W =
[[  9.05   1.59  14.83  13.23  -6.69  13.76   1.79   1.45   0.47  -4.61
    3.11  20.17  15.69]
 [ -8.02  12.23  -0.57   1.90 -23.62  -5.32   4.17  -9.33   3.26   5.35
    4.21   5.57  -4.22]
 [  1.52  -1.34   1.37  19.36  10.02   5.98 -13.78   1.33   1.09  14.65
   14.27 -17.81  -2.98]
 [  7.57  -3.43  10.75   7.38  13.60  -5.55   1.84  -6.75  -0.89   7.28
   21.53  -1.77 -13.80]
 [ 17.19  10.28   7.74   5.60   4.89   9.16  -0.55  11.75  -8.44   1.12
    2.61  19.60  16.04]]
W[-5,0] = 9.05
W[1,-4] = 5.35
W[-1] = [17.19, 10.28, 7.74, 5.60, 4.89, 9.16, -0.55, 11.75, -8.44, 1.12, 2.61, 19.60, 16.04]
W[-5,7] = 1.45
W[-2] = [7.57, -3.43, 10.75, 7.38, 13.60, -5.55, 1.84, -6.75, -0.89, 7.28, 21.53, -1.77, -13.80]
W[-1,4] = 4.89
W[:, -11] = [14.83, -0.57, 1.37, 10.75, 7.74]
W[3,4] = 13.60
W[-3] = [1.52, -1.34, 1.37, 19.36, 10.02, 5.98, -13.78, 1.33, 1.09, 14.65, 14.27, -17.81, -2.98]
W[:, 7] = [1.45, -9.33, 1.33, -6.75, 11.75]
W[-2,2] = 10.75
W[2,9] = 14.65
W[-3,-5] = 1.09
W[-3,10] = 14.27
W[-2,-10] = 7.38
W[4,9] = 1.12
W[1,-11] = -0.57
W[-3,6] = -13.78
W[4,-8] = 9.16
W[-3,-11] = 1.37
W[3,5] = -5.55
W[1,-13] = -8.02
W[-4,8] = 3.26
W[:, -5] = [0.47, 3.26, 1.09, -0.89, -8.44]
W[1,10] = 4.21
W[1] = [-8.02, 12.23, -0.57, 1.90, -23.62, -5.32, 4.17, -9.33, 3.26, 5.35, 4.21, 5.57, -4.22]
W[-5,4] = -6.69
W[:, -12] = [1.59, 12.23, -1.34, -3.43, 10.28]
W[:, -9] = [-6.69, -23.62, 10.02, 13.60, 4.89]

grid =
-0.35	-0.59	+2.76	-0.75	+1.06	+2.26	+2.89	-0.17	-0.99
+0.14	-0.30	-2.81	+0.32	+0.18	-2.37	-1.97	+1.36	+4.30
+0.28	+0.36	-1.43	+0.58	-0.78	-1.21	-1.65	+0.05	+0.11
-1.03	-0.92	+3.88	-1.81	+2.13	+3.20	+4.45	-0.21	+0.57
grid[0][0] -> -0.35
grid[3][7] -> -0.21
grid[3] -> [-1.03, -0.92, +3.88, -1.81, +2.13, +3.20, +4.45, -0.21, +0.57]
grid[0][7] -> -0.17
grid[2] -> [+0.28, +0.36, -1.43, +0.58, -0.78, -1.21, -1.65, +0.05, +0.11]
grid[0] -> [-0.35, -0.59, +2.76, -0.75, +1.06, +2.26, +2.89, -0.17, -0.99]
grid[2][0] -> +0.28
grid[2][4] -> -0.78
grid[:, 0] -> [-0.35, +0.14, +0.28, -1.03]
grid[3][6] -> +4.45
grid[2][7] -> +0.05
grid[1][6] -> -1.97
grid[1][7] -> +1.36
grid[2][6] -> -1.65
grid[:, 2] -> [+2.76, -2.81, -1.43, +3.88]
grid[:, 6] -> [+2.89, -1.97, -1.65, +4.45]
grid[3][3] -> -1.81
grid[1][8] -> +4.30
grid[:, 5] -> [+2.26, -2.37, -1.21, +3.20]
grid[3][0] -> -1.03
grid[2][2] -> -1.43
grid[3][5] -> +3.20
grid[0][2] -> +2.76
grid[:, 4] -> [+1.06, +0.18, -0.78, +2.13]
grid[2][8] -> +0.11

X =
-1.90	+5.27	+5.27	-5.43	+5.19	-5.43	-2.41	-2.54	+5.14	+5.26	-5.34	+5.05	+2.32	-1.99
-5.61	+3.07	+3.07	+1.74	+3.53	+1.92	-5.50	-5.41	+4.57	+3.61	-1.81	+4.00	+5.41	-5.57
-5.50	+0.95	+0.97	+3.77	+1.80	+3.86	-5.42	-5.31	+3.71	+1.84	+1.34	+2.71	+5.42	-5.48
X[0][0] = -1.90
X[2] = [-5.50, +0.95, +0.97, +3.77, +1.80, +3.86, -5.42, -5.31, +3.71, +1.84, +1.34, +2.71, +5.42, -5.48]
X[0][11] = +5.05
X[0][1] = +5.27
X[0] = [-1.90, +5.27, +5.27, -5.43, +5.19, -5.43, -2.41, -2.54, +5.14, +5.26, -5.34, +5.05, +2.32, -1.99]
X[2][5] = +3.86
X[1][0] = -5.61
X[2][6] = -5.42
X[1][13] = -5.57
X[1][7] = -5.41
X[1][9] = +3.61
X[0][10] = -5.34
X[0][13] = -1.99
X[0][12] = +2.32
X[1][10] = -1.81
X[2][3] = +3.77
X[2][13] = -5.48
X[1][12] = +5.41
X[2][11] = +2.71
X[0][7] = -2.54
X[:, 2] = [+5.27, +3.07, +0.97]
X[2][9] = +1.84
X[1][1] = +3.07
X[2][4] = +1.80
X[2][8] = +3.71
X[:, 1] = [+5.27, +3.07, +0.95]
X[2][10] = +1.34
X[:, 3] = [-5.43, +1.74, +3.77]
X[1][2] = +3.07

x =
[[-1.77 +5.12 -1.34 -0.41 +1.01 -1.36 +1.15]
 [-3.58 +1.54 +1.24 -0.77 -4.70 +5.41 -5.52]
 [-0.17 -1.18 +4.15 +3.04 +0.35 -4.38 +2.38]]
Indices start at 0.
(0, 0)	-1.77
(2, 6)	+2.38
(1, 3)	-0.77
(2, 1)	-1.18
(2, 3)	+3.04
(2, 2)	+4.15
(0, 5)	-1.36
(1, 5)	+5.41
(1, 4)	-4.70
(1, 6)	-5.52
(2, 5)	-4.38
(1, 2)	+1.24

data =
-0.36	-1.37	-1.35	-1.10	+3.12	+2.81	+0.42	-1.38	-0.69	-0.69	+2.43	-0.44	+2.48
-5.23	+5.61	+5.64	+5.68	-1.16	+0.29	+4.72	+5.66	-4.74	-4.76	+1.50	-5.10	+1.37
-1.30	-0.58	-0.55	-0.29	+3.17	+3.16	+1.33	-0.58	-1.63	-1.62	+3.02	-1.37	+3.05
Indices start at 0.
(0, 0) -> -0.36
(2, 7) -> -0.58
(2, 3) -> -0.29
(2, 12) -> +3.05
(1, 4) -> -1.16
(1, 7) -> +5.66
(1, 5) -> +0.29
(0, 2) -> -1.35
(2, 4) -> +3.17
(1, 11) -> -5.10
(2, 6) -> +1.33
(0, 5) -> +2.81
(1, 6) -> +4.72
(0, 1) -> -1.37
(1, 10) -> +1.50
(1, 12) -> +1.37
(2, 8) -> -1.63
(2, 2) -> -0.55
(2, 9) -> -1.62
(0, 4) -> +3.12
(2, 11) -> -1.37
(1, 9) -> -4.76
(0, 10) -> +2.43
(2, 10) -> +3.02

B = [[233, 52, 158, 65, 251], [72, 245, 241, 86, 59], [64, 222, 250, 58, 96], [153, 66, 222, 48, 248], [237, 53, 145, 71, 250], [240, 249, 62, 242, 54], [239, 249, 62, 241, 55], [64, 190, 253, 49, 147], [231, 250, 74, 240, 54], [62, 195, 254, 48, 141], [237, 52, 153, 66, 252], [237, 51, 156, 64, 253], [208, 249, 105, 238, 52], [229, 249, 76, 236, 57], [90, 102, 246, 43, 229]]
B[0, 0] = 233
B[1] = [72, 245, 241, 86, 59]
B[13, 0] = 229
B[9, 0] = 62
B[10, 4] = 252
B[9, 1] = 195
B[8, 2] = 74
B[0, 4] = 251
B[3, 3] = 48
B[9, 3] = 48
B[4, 1] = 53
B[7, 0] = 64
B[3, 0] = 153
B[11, 3] = 64
B[10, 0] = 237
B[3] = [153, 66, 222, 48, 248]
B[2, 2] = 250
B[7, 1] = 190
B[3, 1] = 66
B[12, 1] = 249
B[:, 0] = [233, 72, 64, 153, 237, 240, 239, 64, 231, 62, 237, 237, 208, 229, 90]
B[1, 4] = 59
B[9, 4] = 141
B[11] = [237, 51, 156, 64, 253]
B[5, 1] = 249
B[4, 2] = 145
B[12, 4] = 52
B[:, 2] = [158, 241, 250, 222, 145, 62, 62, 253, 74, 254, 153, 156, 105, 76, 246]
B[13] = [229, 249, 76, 236, 57]
B[1, 1] = 245
B[2] = [64, 222, 250, 58, 96]
B[11, 4] = 253
B[4, 0] = 237
B[7, 2] = 253
